Here is a tiny trained network, its code and every weight. The questions are about switching its units off for an input and a class, where a switched-off unit gives its printed mean instead of its output.

import numpy as np


def w(rows, s, z=0):
    codes = np.array(rows[::2]) - 128.0
    scale = np.full(codes.shape[1], s)
    scale[-1] = z or s
    return codes * scale


def norm(h):
    return h / np.sqrt((h * h).mean(-1, keepdims=True) + 1e-5)


def f(y):
    return y / 2 * (1 + np.tanh(0.7978845608 * (y + 0.044715 * y**3)))


def log_softmax(a):
    a = a - a.max(-1, keepdims=True)
    return a - np.log(np.exp(a).sum(-1, keepdims=True))


def net(x, mask):
    res = np.array(x, float).reshape(1, 2) / 4 @ E
    u = 0
    for l in range(3):
        y = f(norm(res) @ A[l][:, :-1].T + A[l][:, -1])
        res = res + np.where(mask[u : u + 6], y, B[l][:, -1]) @ B[l][:, :-1]
        u += 6
    return log_softmax(norm(res)[-1] @ U[:, :-1].T + U[:, -1])


A, B = {}, {}
E = w([
[163,238,212,255,76,135,154,93],'x0',
[56,129,35,76,51,201,96,146],'x1',
],0.0064)
A[0] = w([
[143,129,115,130,79,143,155,136,75],'0.n1',
[80,151,14,81,70,160,93,139,25],'0.n2',
[67,189,105,123,2,161,121,106,52],'0.n3',
[99,55,135,103,203,101,47,159,2],'0.n4',
[69,101,88,108,145,186,109,197,152],'0.n5',
[135,163,93,169,85,175,74,92,126],'0.n6',
],0.0094,0.0046)
B[0] = w([
[72,147,172,71,47,139,156,178,135],'0.n1',
[55,127,215,103,168,168,254,214,247],'0.n2',
[76,171,70,125,67,136,51,43,254],'0.n3',
[73,123,140,61,125,103,202,143,193],'0.n4',
[155,147,131,76,117,144,21,156,223],'0.n5',
[46,130,188,153,122,77,230,159,209],'0.n6',
],0.0077)
A[1] = w([
[249,152,160,187,140,160,77,144,3],'1.n1',
[178,81,207,153,203,75,178,124,110],'1.n2',
[220,69,127,123,184,86,118,154,194],'1.n3',
[145,175,145,225,130,66,64,2,85],'1.n4',
[120,109,159,93,202,149,144,198,109],'1.n5',
[130,122,122,69,111,188,75,170,118],'1.n6',
],0.011,0.0043)
B[1] = w([
[83,222,165,33,204,224,18,255,179],'1.n1',
[157,172,168,63,164,173,177,254,244],'1.n2',
[90,172,152,200,46,127,130,58,199],'1.n3',
[185,159,51,176,159,222,24,148,254],'1.n4',
[156,61,128,147,176,69,83,63,219],'1.n5',
[163,89,44,192,102,121,104,28,189],'1.n6',
],0.0092,0.0088)
A[2] = w([
[172,185,47,254,90,148,65,47,2],'2.n1',
[32,160,108,179,76,222,86,103,133],'2.n2',
[146,217,222,195,91,134,72,109,133],'2.n3',
[95,212,166,129,65,227,102,152,80],'2.n4',
[128,117,210,77,174,106,250,171,61],'2.n5',
[72,132,146,87,50,46,167,39,58],'2.n6',
],0.0097,0.0064)
B[2] = w([
[237,38,105,183,20,9,97,56,169],'2.n1',
[211,188,172,179,120,89,194,164,247],'2.n2',
[125,59,50,76,129,76,56,63,202],'2.n3',
[83,77,126,105,170,190,126,110,242],'2.n4',
[203,146,184,124,81,15,171,124,158],'2.n5',
[53,139,93,157,131,226,141,196,162],'2.n6',
],0.011,0.012)
U = w([
[201,218,149,74,212,232,25,212,197],'0',
[220,130,64,214,33,97,51,49,202],'1',
[91,156,216,140,137,146,73,50,8],'2',
[98,166,213,119,128,153,77,27,8],'3',
[44,204,161,193,33,206,225,198,197],'4',
[37,7,37,56,178,133,76,39,211],'5',
[87,169,208,143,139,131,64,55,8],'6',
[197,139,224,46,166,30,186,160,210],'7',
],0.016,0.011)

Each question gives the input, the list of numbers given to net, and the class t.
The units are the neurons (one row each of A and B). Each row of codes is followed by its name. A weight is (code - 128) times the scale printed after its matrix; where a second scale follows, it is the last column's (A, B and U).
mask holds one flag per neuron, layer by layer. A switched-off neuron (its flag False) gives its mean, the last column of its row in B, instead of its output. The means were averaged over made-up inputs and are rounded, as every weight is.
A unit's drop is (log p(t) with every unit on - log p(t) with that unit switched off) / (log p(t) with every unit on - log p(t) with every unit switched off).
The circuit of an input: a set's keep is (log p(t) with only the set's units on - log p(t) with every unit switched off) / (log p(t) with every unit on - log p(t) with every unit switched off). Starting from the 12 units with the biggest drops (on a tie, the unit counted first), units are removed one at a time, each time the one whose removal leaves the highest keep (on an exact tie, the one counted first), for as long as the keep stays at least 0.8.
units of the circuit, in order: the units of the circuit, biggest drop first
most important unit: the unit with the biggest drop
k most important neurons: the k neurons with the biggest drops, biggest first
k most important neurons of layer l: the k neurons of layer l with the biggest drops, biggest first
drop when u is switched off: that unit's drop, to one decimal
input [-1,6], class 4: units of the circuit, in order => [0.n2]
input [-8,-6], class 7: 2 most important neurons => [0.n3, 0.n4]
input [-6,-4], class 5: 3 most important neurons of layer 0 => [0.n6, 0.n2, 0.n4]
input [-2,-1], class 5: 2 most important neurons => [0.n4, 0.n2]
input [-3,-2], class 5: 4 most important neurons => [0.n6, 0.n2, 1.n2, 2.n2]
input [5,-1], class 1: 4 most important neurons => [0.n2, 1.n4, 0.n5, 2.n1]
input [-5,-3], class 5: 2 most important neurons of layer 1 => [1.n5, 1.n4]
input [8,-4], class 0: 2 most important neurons => [0.n3, 0.n2]
input [-2,5], class 4: 4 most important neurons of layer 1 => [1.n4, 1.n2, 1.n1, 1.n6]
input [7,-2], class 0: 2 most important neurons => [0.n3, 0.n2]
input [-2,1], class 5: 2 most important neurons => [0.n5, 0.n6]
input [-2,-2], class 7: 2 most important neurons => [0.n3, 0.n5]
input [-2,3], class 5: 3 most important neurons => [1.n5, 0.n2, 0.n5]
input [-1,-1], class 7: 2 most important neurons of layer 0 => [0.n5, 0.n3]
input [-3,1], class 5: most important unit => 0.n5
input [-3,-1], class 5: 3 most important neurons => [0.n4, 1.n4, 2.n2]
input [-1,-3], class 7: 2 most important neurons => [1.n2, 0.n3]
input [-5,-1], class 5: 2 most important neurons => [0.n4, 1.n4]
input [0,5], class 4: 2 most important neurons => [0.n2, 0.n3]
input [2,4], class 4: most important neuron of layer 0 => [0.n3]
input [4,3], class 1: 2 most important neurons => [0.n3, 0.n2]
input [-3,-7], class 7: 2 most important neurons => [1.n2, 0.n3]
input [-2,-3], class 7: drop when 0.n3 is switched off => 0.7
input [-1,7], class 4: drop when 0.n2 is switched off => 2.0
input [-5,-5], class 7: drop when 0.n3 is switched off => 0.3
input [-1,8], class 4: drop when 0.n2 is switched off => 2.1
input [-4,0], class 5: most important unit => 0.n4
